Below is a small trained network, with its code and all its weights. Each question gives an input and a class and asks what happens when units are switched off, that is, made to give their printed mean instead of their output.

import numpy as np


def w(rows, s, z=0):
    codes = np.array(rows[::2]) - 128.0
    scale = np.full(codes.shape[1], s)
    scale[-1] = z or s
    return codes * scale


def norm(h):
    return h / np.sqrt((h * h).mean(-1, keepdims=True) + 1e-5)


def f(y):
    return y / 2 * (1 + np.tanh(0.7978845608 * (y + 0.044715 * y**3)))


def log_softmax(a):
    a = a - a.max(-1, keepdims=True)
    return a - np.log(np.exp(a).sum(-1, keepdims=True))


def net(x, mask):
    res = np.array(x, float).reshape(1, 4) / 4 @ E
    u = 0
    for l in range(2):
        y = f(norm(res) @ A[l][:, :-1].T + A[l][:, -1])
        res = res + np.where(mask[u : u + 3], y, B[l][:, -1]) @ B[l][:, :-1]
        u += 3
    return log_softmax(norm(res)[-1] @ U[:, :-1].T + U[:, -1])


A, B = {}, {}
E = w([
[131,182,158,120,88],'x0',
[34,122,127,129,152],'x1',
[121,113,113,207,206],'x2',
[129,225,148,157,2],'x3',
],0.0076)
A[0] = w([
[254,62,114,106,164,156],'0.n1',
[84,81,116,35,50,3],'0.n2',
[123,178,65,161,48,49],'0.n3',
],0.009,0.0029)
B[0] = w([
[136,152,62,128,89,252],'0.n1',
[199,139,153,146,47,183],'0.n2',
[10,105,60,65,173,190],'0.n3',
],0.012,0.0049)
A[1] = w([
[51,87,166,171,213,254],'1.n1',
[138,148,123,245,171,66],'1.n2',
[83,138,189,82,87,237],'1.n3',
],0.011,0.0032)
B[1] = w([
[143,170,153,212,125,255],'1.n1',
[116,136,234,138,6,174],'1.n2',
[193,145,92,186,146,209],'1.n3',
],0.012,0.0071)
U = w([
[121,207,52,124,184,254],'0',
[182,154,65,172,115,234],'1',
[220,146,219,107,66,248],'2',
[195,175,61,166,135,146],'3',
[124,138,93,91,166,2],'4',
[75,161,130,2,208,2],'5',
[136,152,126,73,197,2],'6',
],0.0084,0.0033)

Each question gives the input, the list of numbers given to net, and the class t.
The units are the neurons (one row each of A and B). Each row of codes is followed by its name. A weight is (code - 128) times the scale printed after its matrix; where a second scale follows, it is the last column's (A, B and U).
mask holds one flag per neuron, layer by layer. A switched-off neuron (its flag False) gives its mean, the last column of its row in B, instead of its output. The means were averaged over made-up inputs and are rounded, as every weight is.
A unit's drop is (log p(t) with every unit on - log p(t) with that unit switched off) / (log p(t) with every unit on - log p(t) with every unit switched off).
The circuit of an input: a set's keep is (log p(t) with only the set's units on - log p(t) with every unit switched off) / (log p(t) with every unit on - log p(t) with every unit switched off). Starting from all 6 units, units are removed one at a time, each time the one whose removal leaves the highest keep (on an exact tie, the one counted first), for as long as the keep stays at least 0.8.
units of the circuit, in order: the units of the circuit, biggest drop first
unit that matters most: the unit with the biggest drop
top k neurons: the k neurons with the biggest drops, biggest first
top k neurons in layer l: the k neurons of layer l with the biggest drops, biggest first
drop when u is switched off: that unit's drop, to one decimal
input [0,3,-2,6], class 0: units of the circuit, in order	(0.n3 1.n2)
input [-3,-3,4,0], class 2: unit that matters most	0.n3
input [-6,7,-7,-1], class 2: top 2 neurons	(0.n2 0.n3)
input [-3,-1,5,-1], class 2: top 2 neurons in layer 1	(1.n2 1.n3)
input [-6,-1,-4,7], class 0: top 3 neurons	(0.n3 1.n2 1.n1)
input [-4,-2,-2,8], class 0: top 2 neurons in layer 1	(1.n2 1.n1)
input [-4,3,-2,7], class 0: top 2 neurons in layer 0	(0.n3 0.n1)
input [0,-7,8,5], class 2: units of the circuit, in order	(1.n2 1.n3)
input [-2,-4,-4,7], class 0: top 2 neurons	(0.n3 1.n2)
input [-6,-8,8,1], class 2: top 2 neurons in layer 1	(1.n2 1.n3)
input [-3,-1,-3,6], class 0: top 3 neurons	(0.n3 1.n2 1.n1)
input [-3,-2,6,-5], class 2: top 2 neurons	(0.n3 1.n2)
input [-2,8,8,-4], class 2: top 2 neurons in layer 1	(1.n2 1.n1)
input [-3,-6,8,-4], class 2: top 2 neurons in layer 1	(1.n2 1.n3)
input [4,1,3,8], class 0: top 2 neurons in layer 0	(0.n3 0.n2)
input [3,1,-2,7], class 0: drop when 0.n3 is switched off	0.7
input [6,2,7,2], class 2: drop when 1.n2 is switched off	0.7
input [-6,4,8,2], class 2: drop when 0.n3 is switched off	0.2
